(in the rows, 128 means zero)
Each row is followed by its class; each block has classes of its own.
[123 132 137 132 120 133  97 114 149 106 131 126 114 133 110 116 154 127
 121 153 149 107 122 126  97 130 129 119 116 132 133 140 114 137 134 127
 124 128  99 124 157 116 110 134 115 132]
J
[116 134 115 129 129 132  92 109 135 113 124 115 111 104 115 115 138 139
 124 143 141 121 120 130 112 126 116 116 132 125 138 136 118 139 115 125
 122 129 105 139 132 117 124 121 133 130]
J
[117 132 131 152 122 142 113  93 117 106 131 117 118 115 135 126 142 136
 126 119 145 127 132 127 118 128 121 145 126 145 137 139 126 149 128 133
 146 132  98 126 140 108 157 125 123 121]
X
[124 129 144 137 114 134 104 104 141 111 143 110 124 129 134 115 146 190
 138 169 160 150 140 127 110 130 123 118 106 152 137 146 124 149 119 109
 138 138 113 120 163 116  90 148 143 127]
J
[123 127 127 125 130 132 100 127 132 115 123 123 114 137 110 117 147 139
 106 144 139 114 122 123 110 130 118 119 128 123 130 143 121 135 126 121
 111 129 108 140 147 115 110 128 137 128]
J
[129 124 124 147 110 133 128 113 144 113 135 121 118 104 122 117 135 123
 153 138 158 127 125 134 111 132 124 124 127 140 129 137 124 139 130 123
 126 133  95 132 147 114 117 131 129 134]
X
[120 124 120 157 108 139 120 111 129  93 135 119 111 118 111 129 126 123
 140 135 155 127 129 143 113 128 132 118 129 138 140 132 127 135 136 118
 123 135  94 121 143 114 109 129 135 138]
X
[124 143 122 149 127 143 121 113 129 123 120 113 117  96 132 122 137 130
 140 125 144 137 129 124 109 130 126 133 137 128 137 137 127 141 128 119
 130 132  98 131 126 118 124 125 124 131]
X
[125 130 130 150 117 141 119 115 143 111 129 123 117 105 135 125 131 123
 141 131 150 132 130 134 119 131 125 127 123 145 132 138 124 147 123 121
 130 137  98 134 137 120 114 137 136 128]
X
[139 137 150 111  95 131  91 130 151 119 137  79 103  91 161  83 138 180
 129 154 155 146 131 135  66 129 145 128  87 169 142 146 109 150 127 112
 132 136 114 110 160 118 110 144 155 124]
J
[124 144 148 139 124 137  86 127 138 102 125 122 100 120 130 112 138 129
 108 144 145 114 131 136  99 130 129 119 118 137 138 120 125 133 123 134
 116 125  81 139 155 115 116 127 134 146]
J
[131 124 133 133 107 134  94 124 148 113 129 111 118 116 103 105 138 128
 121 149 148 141 128 122  91 132 133 118 125 118 119 135 121 138 133 123
 117 128 106 139 149 118 116 124 128 133]
J
[125 138 133 133 134 134 105 116 129 115 127 120 125  97 132 121 131 110
 131 121 143 128 135 131 112 126 131 123 121 131 149 127 121 138 132 128
 132 132 117 122 141 120 131 126 135 141]
X

A new block, with new classes.
[130 135 107 159 119 116 134 142 125 120 122 107 121 132 159 125 145 117
 112 126 100 136 129 205 131  98 149 131 131 141 125 127 105 137 144 146
 147 132  73 113 185 116 149 141 108 129]
V
[137 116 122 142 118 113 193 175 128 126 117 124 135  85 126 120 143 118
 129 120 116  99 158 153 196 154 115 145 133 171 101 108  79 139 114 133
 134 150 144 109 108 133 166 133 119 117]
Z
[141 149 108 131 117 123 169 165 126 127 111 118 124 104 126 128 147 121
 136 133 110  91 183 193 138 129  91 151 151 136  86  94  97 123 136 147
 119 115 131 110  91 134 164 161  88 115]
Z
[138 139 125 169 128 115 174 149 150 151 128  96 118 117 132 148 159 129
 132 131 121 110 132 147 107 143 113 160 125 118 113 108  97 122 131 137
 128 150 134 104 107 149 148 130 124 112]
Z
[146 145 127 170 113 113 165 168 144 132 124 114 133 119 148 150 118 109
 130 157 131 120 117 149 141 105  98 152 154 161 134 116 123 131 126 142
 146 116 132 110  74 111 107 153 125 121]
Z
[126 136 117 158 113 116 175 171 150 120 147 118 131 124 126 135 136  88
 138 119 130 116 140 181 128 138 173 141 121 130  99 118 100 142 134 133
 131 133 160 118 141 122 153 131 123 115]
V
[119 126  89 144 109 117 158 139 130 131 130 115 131 141  96 142 162 117
 124 139 121 106 120 111 132 142 150 147  90 144 109 122 100 127 124 140
 126 154  91 132 140 189 140 139 111 129]
V
[134 135 123 171 127 124 178 151 134 119 127 118 112 134 143 125 124 123
 119 130 124  96 140 109 152 115 110 148 129 135  97 112 104 125 120 131
 172 141 105 105  90 146 152 160 125 112]
Z
[143 142 124 140 106 135 245 150 119 125 125 116 110 125 108 136 132 107
 124 113 118 125 138 199 142 138 151 133 131 203 115 127 169 138 153 142
 141 149  82 116 157 138 156 147 113 119]
V
[120 137 112 124 102 118 193 165 131 116 123 121 135 115  89 150 150  99
 121 150 109 118 144 192 109 140 142 133 116 148 102 120 103 151 150 167
 143 155 106 120 147 154 157 131 115 119]
V
